Here is a tiny trained network, its code and every weight. The questions are about switching its units off for an input and a target symbol, where a switched-off unit gives its printed mean instead of its output.

import numpy as np


def w(rows, s, z=0):
    codes = np.array(rows[::2]) - 128.0
    scale = np.full(codes.shape[1], s)
    scale[-1] = z or s
    return codes * scale


def f(y):
    return np.maximum(y, 0)


def softmax(a):
    e = np.exp(a - a.max(-1, keepdims=True))
    return e / e.sum(-1, keepdims=True)


def log_softmax(a):
    a = a - a.max(-1, keepdims=True)
    return a - np.log(np.exp(a).sum(-1, keepdims=True))


def net(x, mask):
    ids = ['αβγδεζλμξπστφψω'.index(c) for c in x.split()]
    T = len(ids)
    res = E[ids] + P[:T]
    u = 0
    for l in range(2):
        r = res
        for j in range(3):
            rows = slice(2 * j, 2 * j + 2)
            q, k, v = (r @ M[l][rows].T for M in (Q, K, V))
            z = softmax(np.where(np.tri(T) > 0, q @ k.T / 2**0.5, -1e9)) @ v
            o = O[l][rows]
            res = res + np.where(mask[u + j], z, o[:, -1]) @ o[:, :-1]
        u += 3
        y = f(res @ A[l][:, :-1].T + A[l][:, -1])
        res = res + np.where(mask[u : u + 4], y, B[l][:, -1]) @ B[l][:, :-1]
        u += 4
    return log_softmax(res[-1] @ U[:, :-1].T + U[:, -1])


Q, K, V, O, A, B = {}, {}, {}, {}, {}, {}
E = w([
[103,52,116],'α',
[113,127,172],'β',
[145,30,193],'γ',
[84,166,126],'δ',
[150,144,148],'ε',
[187,40,173],'ζ',
[178,108,54],'λ',
[166,250,116],'μ',
[168,125,120],'ξ',
[63,92,120],'π',
[166,138,162],'σ',
[77,161,96],'τ',
[82,116,136],'φ',
[118,153,77],'ψ',
[83,81,28],'ω',
],0.021)
P = w([
[40,111,119],'0',
[167,116,90],'1',
[12,119,113],'2',
[169,107,86],'3',
[6,125,110],'4',
[175,107,88],'5',
[2,134,109],'6',
[173,105,90],'7',
[3,138,107],'8',
],0.0093)
Q[0] = w([
[120,187,97],'L0H0',
[176,254,101],'L0H0',
[249,205,160],'L0H1',
[187,143,170],'L0H1',
[27,163,198],'L0H2',
[218,200,236],'L0H2',
],0.02)
K[0] = w([
[107,190,177],'L0H0',
[197,237,197],'L0H0',
[128,251,161],'L0H1',
[151,181,197],'L0H1',
[32,232,154],'L0H2',
[185,142,252],'L0H2',
],0.019)
V[0] = w([
[153,4,149],'L0H0',
[163,165,176],'L0H0',
[147,230,126],'L0H1',
[145,21,165],'L0H1',
[82,123,83],'L0H2',
[71,129,36],'L0H2',
],0.0035)
O[0] = w([
[156,2,116,109],'L0H0',
[143,235,131,57],'L0H0',
[71,206,135,72],'L0H1',
[216,13,153,130],'L0H1',
[195,34,138,203],'L0H2',
[251,64,170,255],'L0H2',
],0.0037,0.0045)
A[0] = w([
[105,101,109,4],'L0N0',
[67,97,246,127],'L0N1',
[154,174,143,176],'L0N2',
[3,90,124,207],'L0N3',
],0.02,0.0038)
B[0] = w([
[109,28,83,168],'L0N0',
[2,172,57,173],'L0N1',
[118,93,72,147],'L0N2',
[201,193,127,252],'L0N3',
],0.017,0.016)
Q[1] = w([
[35,100,99],'L1H0',
[158,176,67],'L1H0',
[96,129,83],'L1H1',
[121,123,255],'L1H1',
[60,55,187],'L1H2',
[151,164,81],'L1H2',
],0.034)
K[1] = w([
[121,101,235],'L1H0',
[164,83,82],'L1H0',
[159,34,124],'L1H1',
[63,215,133],'L1H1',
[141,176,3],'L1H2',
[115,94,183],'L1H2',
],0.027)
V[1] = w([
[221,99,111],'L1H0',
[130,153,106],'L1H0',
[111,84,199],'L1H1',
[73,180,4],'L1H1',
[127,146,89],'L1H2',
[152,154,84],'L1H2',
],0.0041)
O[1] = w([
[31,2,131,255],'L1H0',
[155,135,94,161],'L1H0',
[155,188,146,25],'L1H1',
[43,63,117,231],'L1H1',
[162,148,126,170],'L1H2',
[175,184,140,182],'L1H2',
],0.0031,0.0066)
A[1] = w([
[188,58,183,6],'L1N0',
[13,186,160,24],'L1N1',
[214,253,223,106],'L1N2',
[115,143,22,138],'L1N3',
],0.011,0.0024)
B[1] = w([
[147,209,158,140],'L1N0',
[248,130,47,173],'L1N1',
[44,105,88,153],'L1N2',
[91,133,213,253],'L1N3',
],0.014,0.024)
U = w([
[79,125,205,90],'α',
[155,138,130,41],'β',
[141,100,94,25],'γ',
[101,132,105,43],'δ',
[146,131,139,144],'ε',
[117,55,80,108],'ζ',
[93,10,146,254],'λ',
[116,139,156,125],'μ',
[139,103,141,162],'ξ',
[129,184,192,6],'π',
[146,113,118,173],'σ',
[76,96,116,8],'τ',
[137,159,153,88],'φ',
[107,123,142,159],'ψ',
[199,126,214,226],'ω',
],0.013,0.0055)

Each question gives the input, a string of symbols that net reads in full, and the target symbol t.
The units are the heads (2 rows each of Q, K, V and O) and the neurons (one row each of A and B). Each row of codes is followed by its name. A weight is (code - 128) times the scale printed after its matrix; where a second scale follows, it is the last column's (O, A, B and U).
mask holds one flag per unit, layer by layer, with each layer's heads first. A switched-off unit (its flag False) gives its mean, the last column of its rows in O or B, instead of its output. The means were averaged over made-up inputs and are rounded, as every weight is.
A unit's drop is (log p(t) with every unit on - log p(t) with that unit switched off) / (log p(t) with every unit on - log p(t) with every unit switched off).
The circuit of an input: a set's keep is (log p(t) with only the set's units on - log p(t) with every unit switched off) / (log p(t) with every unit on - log p(t) with every unit switched off). Starting from the 12 units with the biggest drops (on a tie, the unit counted first), units are removed one at a time, each time the one whose removal leaves the highest keep (on an exact tie, the one counted first), for as long as the keep stays at least 0.8.
units of the circuit, in order: the units of the circuit, biggest drop first
k most important neurons: the k neurons with the biggest drops, biggest first
k most important neurons of layer l: the k neurons of layer l with the biggest drops, biggest first
heads that matter: for each layer, one digit per head in row order, 1 if its drop is at least 0.15 and else 0, layers parted by /
drop when u is switched off: that unit's drop, to one decimal
input ξ π ζ ω α, target α: most important neuron => [L0N3]
input λ μ ω σ ω μ ω ω β, target β: units of the circuit, in order => [L1N1 L0N1 L0N3 L0N0]
input ε δ τ, target τ: 2 most important neurons => [L1N2 L0N3]
input δ μ γ λ γ ω π ζ, target λ: 4 most important neurons => [L0N3 L1N1 L1N3 L1N0]
input ω λ σ ω ε ζ, target λ: heads that matter => 101 / 000
input π ω ξ α σ λ ω μ, target α: units of the circuit, in order => [L0N2 L1N3 L1N1]
input ω ω ω τ, target λ: 3 most important neurons => [L0N3 L0N1 L1N1]
input ω ψ δ π, target λ: units of the circuit, in order => [L1N1 L0N0 L0H0]
input β ξ μ τ α ω φ φ, target λ: 3 most important neurons of layer 1 => [L1N1 L1N3 L1N0]
input δ λ ω φ, target λ: heads that matter => 001 / 000
input ω σ μ μ ω μ, target α: heads that matter => 000 / 000
input λ ω ω β π σ ω δ, target λ: 2 most important neurons of layer 0 => [L0N1 L0N3]
input ψ γ δ λ ω π, target λ: heads that matter => 101 / 100
input δ ω ω ω σ σ, target λ: 4 most important neurons => [L0N3 L1N1 L0N1 L1N3]
input ζ φ ω ω ω λ δ ε, target λ: 3 most important neurons => [L0N3 L0N1 L1N1]
input γ ε λ ζ α δ δ ψ δ, target δ: units of the circuit, in order => [L1N2 L0N3 L0N0]
input φ μ λ ξ ω ω π τ, target λ: heads that matter => 001 / 000
input ψ ω σ ω ω ξ, target λ: 3 most important neurons => [L0N3 L1N1 L1N3]
input β λ μ ε μ σ σ α α, target α: 2 most important neurons of layer 0 => [L0N1 L0N3]
input ω ζ ψ λ, target λ: 2 most important neurons => [L0N3 L0N1]
input π ω λ μ ψ ω ω ζ τ, target τ: heads that matter => 100 / 000
input ω μ λ ζ ω φ π γ, target ζ: 4 most important neurons => [L1N1 L0N1 L0N3 L1N0]
input ω ζ γ ψ π π π δ ω, target ω: 2 most important neurons of layer 1 => [L1N2 L1N3]
input ξ ψ α γ ω δ, target λ: 3 most important neurons of layer 0 => [L0N1 L0N3 L0N0]
input π α ζ μ λ φ δ, target δ: drop when L1N2 is switched off => 1.5
input ω ψ ζ, target ζ: drop when L1N1 is switched off => 1.3
input μ γ ψ ψ ε ω ω ω ζ, target ζ: drop when L0H0 is switched off => 0.0
input ζ λ σ φ ψ δ γ, target γ: drop when L1N1 is switched off => 3.2
input π ψ λ ω δ λ π ε, target λ: 3 most important neurons of layer 0 => [L0N3 L0N2 L0N1]
